W =
[[103 133 124 144 128 120 124 129 133 132 151]
 [114 145 130 132 132 122 113 141 139 140 142]
 [132 121 135 131 122 122 128 121 120 121 124]
 [115 155 115 135 110 120 128 155 153 155 114]
 [126 119 146 128 137 121 123 118 121 118 142]
 [134 116 121 136 128 124 120 113 110 110 125]
 [146 132 120 112 120 148 124 133 131 131 104]
 [135 110 109 145 126 127 145 115 117 117 130]
 [138 128 116 147 133 127 128 132 133 134 133]
 [124 122 148 117 121 123 132 119 118 117 126]
 [153 111 108 151 154 124 123 116 115 115 137]]
Rows and columns are counted from 1.
(1, 1): 103
(6, 8): 113
(11, 11): 137
(10, 5): 121
(6, 4): 136
(9, 3): 116
(1, 6): 120
(11, 4): 151
(6, 9): 110
(4, 10): 155
(9, 11): 133
(1, 2): 133
(2, 9): 139
(6, 6): 124
(7, 5): 120
(11, 6): 124
(5, 9): 121
(2, 4): 132
(8, 8): 115
(9, 2): 128
(11, 10): 115
(2, 2): 145
(3, 8): 121
(11, 7): 123
(9, 8): 132
(4, 5): 110
(4, 3): 115
(10, 3): 148
(5, 6): 121
(1, 11): 151
(5, 4): 128
(1, 5): 128
(10, 9): 118
(2, 10): 140
(4, 7): 128

data =
[[113 146 138 109 141 144 152 147 125 125 140]
 [109 141 151 127 146 134 131 133 122 131 137]
 [115 134 144 117 137 141 133 136 123 130 142]
 [124 129 127 120 124 137 139 136 122 129 132]
 [135 128 125 150 124 111 114 108 116 149 106]]
Rows and columns are counted from 1.
(1, 1) -> 113
(4, 6) -> 137
(5, 5) -> 124
(5, 10) -> 149
(5, 8) -> 108
(5, 1) -> 135
(4, 2) -> 129
(5, 6) -> 111
(2, 1) -> 109
(3, 4) -> 117
(1, 9) -> 125
(5, 4) -> 150
(2, 2) -> 141
(3, 9) -> 123
(3, 1) -> 115
(4, 7) -> 139
(1, 8) -> 147
(3, 10) -> 130
(4, 11) -> 132
(3, 5) -> 137

grid =
[[108 142 141 113 137 149 145 142]
 [111 147 149 114 148 140 146 143]
 [121 134 135 113 136 143 142 137]
 [123 130 132 136 124 134 117 118]
 [126 120 138 137 130 132 131 125]
 [125 121 139 131 129 129 121 129]
 [129 133 126 108 135 143 138 146]
 [113 146 141 127 130 146 144 135]
 [113 140 134 118 134 140 142 141]
 [123 135 140 139 136 130 119 117]
 [139 128 117 125 117 138 139 117]
 [139 124 121 148 128 116 114 113]
 [126 131 116 122 128 132 134 134]
 [112 140 146 121 136 144 132 128]
 [123 131 126 113 127 138 142 149]]
Indices start at 1.
row 1 col 1 -> 108
row 11 col 5 -> 117
row 13 col 1 -> 126
row 8 col 3 -> 141
row 5 col 1 -> 126
row 3 col 2 -> 134
row 9 col 4 -> 118
row 9 col 8 -> 141
row 15 col 4 -> 113
row 9 col 3 -> 134
row 8 col 8 -> 135
row 15 col 1 -> 123
row 8 col 1 -> 113
row 4 col 8 -> 118
row 3 col 1 -> 121
row 11 col 7 -> 139
row 8 col 2 -> 146
row 11 col 2 -> 128
row 15 col 7 -> 142
row 14 col 7 -> 132
row 10 col 2 -> 135
row 15 col 2 -> 131
row 4 col 3 -> 132
row 15 col 8 -> 149
row 2 col 4 -> 114
row 9 col 5 -> 134
row 1 col 2 -> 142
row 14 col 4 -> 121
row 3 col 4 -> 113
row 7 col 7 -> 138
row 6 col 4 -> 131
row 10 col 7 -> 119
row 9 col 7 -> 142
row 3 col 3 -> 135

arr =
[[119 119 132 129 139 147 120 136 143 140 150 113 138]
 [115 111 133 126 133 145 113 142 143 140 150 113 140]
 [116 110 136 124 137 142 117 147 140 140 148 110 144]
 [114 109 131 126 131 145 112 141 145 139 152 115 140]
 [119 113 131 130 142 145 121 142 139 142 153 113 144]
 [114 112 132 125 131 144 111 141 144 139 150 114 140]
 [116 115 137 123 141 146 119 144 139 134 153 108 143]]
Indices start at 1.
(1, 1): 119
(4, 11): 152
(4, 7): 112
(7, 13): 143
(2, 13): 140
(4, 8): 141
(7, 6): 146
(5, 12): 113
(6, 13): 140
(7, 2): 115
(3, 5): 137
(2, 8): 142
(4, 13): 140
(4, 1): 114
(4, 9): 145
(3, 3): 136
(7, 9): 139
(6, 4): 125
(2, 1): 115
(5, 4): 130
(1, 11): 150
(3, 13): 144
(2, 9): 143
(6, 3): 132
(4, 6): 145
(4, 10): 139
(3, 9): 140
(3, 4): 124
(6, 8): 141

B =
[[146 134 126 129 120 133 123 116 144 133 147 118 113 130 132]
 [128 113 128 107 143 109 129 136 127 136 128 129 139 107 112]
 [146 133 124 130 119 134 121 114 143 135 150 117 112 131 132]
 [137 126 132 112 136 120 126 129 141 143 144 115 122 113 121]
 [148 126 125 122 125 126 114 116 141 141 152 116 117 122 125]
 [119 114 127 112 139 112 138 138 122 127 115 137 144 112 115]]
Rows and columns are counted from 1.
(1, 1) = 146
(2, 7) = 129
(3, 15) = 132
(2, 14) = 107
(3, 3) = 124
(3, 12) = 117
(1, 13) = 113
(5, 12) = 116
(5, 10) = 141
(6, 12) = 137
(3, 7) = 121
(4, 8) = 129
(5, 5) = 125
(3, 8) = 114
(4, 10) = 143
(6, 13) = 144
(5, 3) = 125
(4, 6) = 120
(3, 9) = 143
(3, 14) = 131
(3, 1) = 146
(5, 15) = 125
(3, 13) = 112
(1, 12) = 118
(1, 14) = 130
(6, 10) = 127
(2, 13) = 139
(2, 3) = 128
(5, 7) = 114
(2, 8) = 136

M =
array([[120, 125, 131, 130, 127, 137, 129, 148, 124, 121, 126, 131, 125],
       [129, 122, 132, 134, 124, 136, 129, 151, 127, 133, 125, 130, 130],
       [131, 123, 136, 138, 134, 130, 134, 142, 120, 136, 134, 136, 132],
       [133, 133, 124, 125, 130, 120, 127, 107, 132, 131, 129, 125, 131],
       [128, 131, 127, 125, 137, 119, 131, 108, 127, 127, 136, 129, 129],
       [118, 130, 124, 120, 120, 136, 124, 134, 130, 113, 120, 124, 121],
       [122, 129, 130, 126, 142, 123, 134, 123, 118, 117, 140, 134, 124],
       [131, 123, 132, 135, 123, 134, 126, 148, 128, 140, 125, 129, 133],
       [134, 126, 130, 133, 117, 133, 123, 141, 132, 140, 118, 126, 133],
       [127, 123, 133, 135, 127, 134, 131, 149, 122, 132, 128, 133, 131],
       [121, 124, 133, 130, 134, 134, 133, 145, 119, 121, 132, 133, 123],
       [130, 129, 127, 127, 114, 135, 120, 138, 135, 130, 115, 123, 129],
       [136, 125, 132, 135, 120, 130, 126, 139, 132, 144, 122, 127, 135],
       [136, 123, 134, 139, 129, 129, 133, 139, 126, 145, 130, 133, 135]])
Rows and columns are counted from 1.
row 1 col 1 -> 120
row 1 col 8 -> 148
row 12 col 7 -> 120
row 9 col 13 -> 133
row 2 col 11 -> 125
row 13 col 11 -> 122
row 3 col 13 -> 132
row 7 col 12 -> 134
row 14 col 8 -> 139
row 7 col 4 -> 126
row 3 col 2 -> 123
row 13 col 5 -> 120
row 1 col 10 -> 121
row 3 col 4 -> 138
row 1 col 11 -> 126
row 5 col 9 -> 127
row 7 col 11 -> 140
row 11 col 8 -> 145
row 11 col 5 -> 134
row 2 col 1 -> 129
row 1 col 3 -> 131
row 10 col 11 -> 128
row 5 col 12 -> 129
row 10 col 4 -> 135
row 14 col 13 -> 135
row 10 col 2 -> 123
row 10 col 8 -> 149
row 8 col 10 -> 140
row 7 col 8 -> 123
row 6 col 8 -> 134
row 11 col 9 -> 119
row 7 col 10 -> 117
row 4 col 11 -> 129
row 4 col 12 -> 125
row 2 col 10 -> 133
row 7 col 3 -> 130
row 14 col 10 -> 145
row 2 col 12 -> 130
